Here is a tiny trained network, its code and every weight. The questions are about switching its units off for an input and a class, where a switched-off unit gives its printed mean instead of its output.

import numpy as np


def w(rows, s, z=0):
    codes = np.array(rows[::2]) - 128.0
    scale = np.full(codes.shape[1], s)
    scale[-1] = z or s
    return codes * scale


def norm(h):
    return h / np.sqrt((h * h).mean(-1, keepdims=True) + 1e-5)


def f(y):
    return np.maximum(y, 0)


def log_softmax(a):
    a = a - a.max(-1, keepdims=True)
    return a - np.log(np.exp(a).sum(-1, keepdims=True))


def net(x, mask):
    res = np.array(x, float).reshape(1, 4) / 4 @ E
    u = 0
    for l in range(4):
        y = f(norm(res) @ A[l][:, :-1].T + A[l][:, -1])
        res = res + np.where(mask[u : u + 9], y, B[l][:, -1]) @ B[l][:, :-1]
        u += 9
    return log_softmax(norm(res)[-1] @ U[:, :-1].T + U[:, -1])


A, B = {}, {}
E = w([
[104,130,111,61,236,137],'x0',
[106,120,150,206,149,116],'x1',
[123,110,189,89,111,39],'x2',
[136,191,2,202,109,82],'x3',
],0.0098)
A[0] = w([
[223,165,93,117,154,175,132],'L0N0',
[1,96,69,130,90,195,34],'L0N1',
[197,167,123,98,186,244,7],'L0N2',
[164,172,59,92,114,226,77],'L0N3',
[111,135,133,215,140,109,246],'L0N4',
[134,161,170,135,82,106,127],'L0N5',
[145,108,215,127,190,190,87],'L0N6',
[63,61,97,177,142,74,4],'L0N7',
[134,186,172,96,54,203,142],'L0N8',
],0.0077,0.0026)
B[0] = w([
[141,204,138,106,2,92,206],'L0N0',
[243,168,65,141,124,171,167],'L0N1',
[113,108,203,155,125,69,219],'L0N2',
[96,158,190,153,193,172,236],'L0N3',
[119,158,226,99,134,90,246],'L0N4',
[200,79,227,89,165,143,193],'L0N5',
[139,92,14,179,87,211,255],'L0N6',
[216,126,17,136,112,172,158],'L0N7',
[139,75,102,103,129,163,229],'L0N8',
],0.0065,0.0041)
A[1] = w([
[66,100,199,192,66,41,198],'L1N0',
[171,26,130,172,136,155,95],'L1N1',
[191,223,64,41,128,176,254],'L1N2',
[62,218,1,63,208,97,86],'L1N3',
[103,199,235,97,235,108,130],'L1N4',
[153,86,139,96,90,156,63],'L1N5',
[149,54,183,154,222,106,122],'L1N6',
[81,95,68,159,153,31,21],'L1N7',
[68,214,82,94,191,111,46],'L1N8',
],0.0068,0.0023)
B[1] = w([
[158,122,112,183,115,109,233],'L1N0',
[2,75,190,144,170,90,199],'L1N1',
[106,62,94,182,108,65,253],'L1N2',
[1,148,164,133,138,85,219],'L1N3',
[97,137,98,164,79,131,203],'L1N4',
[151,122,93,85,111,69,184],'L1N5',
[151,143,127,177,78,142,204],'L1N6',
[152,145,11,80,139,110,156],'L1N7',
[13,143,104,72,123,108,182],'L1N8',
],0.0099,0.0048)
A[2] = w([
[136,72,76,78,92,47,36],'L2N0',
[72,237,74,111,167,103,170],'L2N1',
[36,217,148,167,142,110,190],'L2N2',
[125,111,144,188,138,73,37],'L2N3',
[82,160,113,170,78,219,108],'L2N4',
[163,165,141,2,26,130,28],'L2N5',
[188,104,105,99,165,43,248],'L2N6',
[174,212,168,142,169,217,72],'L2N7',
[114,186,116,126,139,53,129],'L2N8',
],0.0088,0.0014)
B[2] = w([
[152,108,132,71,132,104,219],'L2N0',
[98,80,224,117,117,50,231],'L2N1',
[148,113,181,84,99,83,254],'L2N2',
[134,169,146,150,127,128,204],'L2N3',
[140,139,152,2,142,134,213],'L2N4',
[137,27,52,87,103,91,185],'L2N5',
[175,106,96,116,131,223,185],'L2N6',
[206,137,150,89,158,128,141],'L2N7',
[198,178,90,142,186,135,210],'L2N8',
],0.0094,0.0054)
A[3] = w([
[149,120,82,77,148,160,136],'L3N0',
[86,105,170,105,107,119,226],'L3N1',
[134,130,96,101,61,94,160],'L3N2',
[165,206,22,128,118,166,219],'L3N3',
[111,65,155,149,92,125,219],'L3N4',
[139,145,157,108,124,219,251],'L3N5',
[103,125,133,137,201,248,117],'L3N6',
[63,213,119,77,159,88,124],'L3N7',
[169,126,121,81,124,123,124],'L3N8',
],0.011,0.0015)
B[3] = w([
[183,132,190,196,90,103,166],'L3N0',
[129,118,95,197,126,102,253],'L3N1',
[101,76,118,89,211,191,222],'L3N2',
[73,151,117,119,187,139,166],'L3N3',
[176,145,121,119,109,191,248],'L3N4',
[117,250,127,59,139,96,180],'L3N5',
[81,135,135,85,35,128,182],'L3N6',
[53,112,136,179,118,85,209],'L3N7',
[132,131,112,122,238,113,175],'L3N8',
],0.011,0.0067)
U = w([
[183,113,229,224,48,141,128],'0',
[4,106,137,152,135,15,241],'1',
[59,178,75,107,192,201,5],'2',
[172,137,59,111,220,51,37],'3',
[53,140,174,56,39,190,168],'4',
[165,226,165,47,141,111,93],'5',
[178,207,89,230,150,85,91],'6',
[192,11,101,62,130,148,228],'7',
],0.019,0.003)

Each question gives the input, the list of numbers given to net, and the class t.
The units are the neurons (one row each of A and B). Each row of codes is followed by its name. A weight is (code - 128) times the scale printed after its matrix; where a second scale follows, it is the last column's (A, B and U).
mask holds one flag per neuron, layer by layer. A switched-off neuron (its flag False) gives its mean, the last column of its row in B, instead of its output. The means were averaged over made-up inputs and are rounded, as every weight is.
A unit's drop is (log p(t) with every unit on - log p(t) with that unit switched off) / (log p(t) with every unit on - log p(t) with every unit switched off).
The circuit of an input: a set's keep is (log p(t) with only the set's units on - log p(t) with every unit switched off) / (log p(t) with every unit on - log p(t) with every unit switched off). Starting from the 12 units with the biggest drops (on a tie, the unit counted first), units are removed one at a time, each time the one whose removal leaves the highest keep (on an exact tie, the one counted first), for as long as the keep stays at least 0.8.
circuit, biggest first: the units of the circuit, biggest drop first
most important unit: the unit with the biggest drop
top k neurons: the k neurons with the biggest drops, biggest first
top k neurons in layer l: the k neurons of layer l with the biggest drops, biggest first
drop of u: that unit's drop, to one decimal
input [4,1,-7,-7], class 4: circuit, biggest first	(L3N6)
input [-6,-8,-4,5], class 2: circuit, biggest first	(L3N3 L3N2)
input [-7,0,-5,4], class 2: top 2 neurons	(L3N3 L2N4)
input [-4,-7,5,5], class 3: top 2 neurons	(L3N8 L3N3)
input [-5,3,-3,-6], class 4: top 3 neurons	(L0N6 L1N2 L2N1)
input [0,4,1,3], class 6: top 2 neurons in layer 1	(L1N0 L1N5)
input [-5,3,7,3], class 0: top 2 neurons	(L0N5 L0N4)
input [-5,-8,4,7], class 3: top 2 neurons	(L3N3 L2N8)
input [-1,-7,6,4], class 3: top 2 neurons	(L2N8 L3N8)
input [-8,-2,0,0], class 7: top 3 neurons in layer 0	(L0N3 L0N2 L0N8)
input [-2,1,3,-4], class 0: top 2 neurons	(L1N1 L0N0)
input [2,8,-8,1], class 5: top 2 neurons in layer 2	(L2N7 L2N4)
input [-4,1,-1,8], class 3: top 3 neurons in layer 1	(L1N7 L1N1 L1N6)
input [-2,5,-3,-8], class 4: most important unit	L0N6
input [-4,-1,-4,-1], class 5: top 2 neurons	(L0N3 L3N5)
input [4,-2,-7,-7], class 4: top 2 neurons	(L3N6 L0N6)
input [-4,-4,-6,8], class 1: drop of L2N1	0.1
input [-2,1,-2,-3], class 4: drop of L1N1	0.2
input [5,7,-5,-6], class 4: drop of L3N6	0.3
input [-5,-5,3,0], class 7: drop of L0N1	0.0
input [-2,-2,-3,-1], class 5: top 2 neurons in layer 0	(L0N3 L0N0)
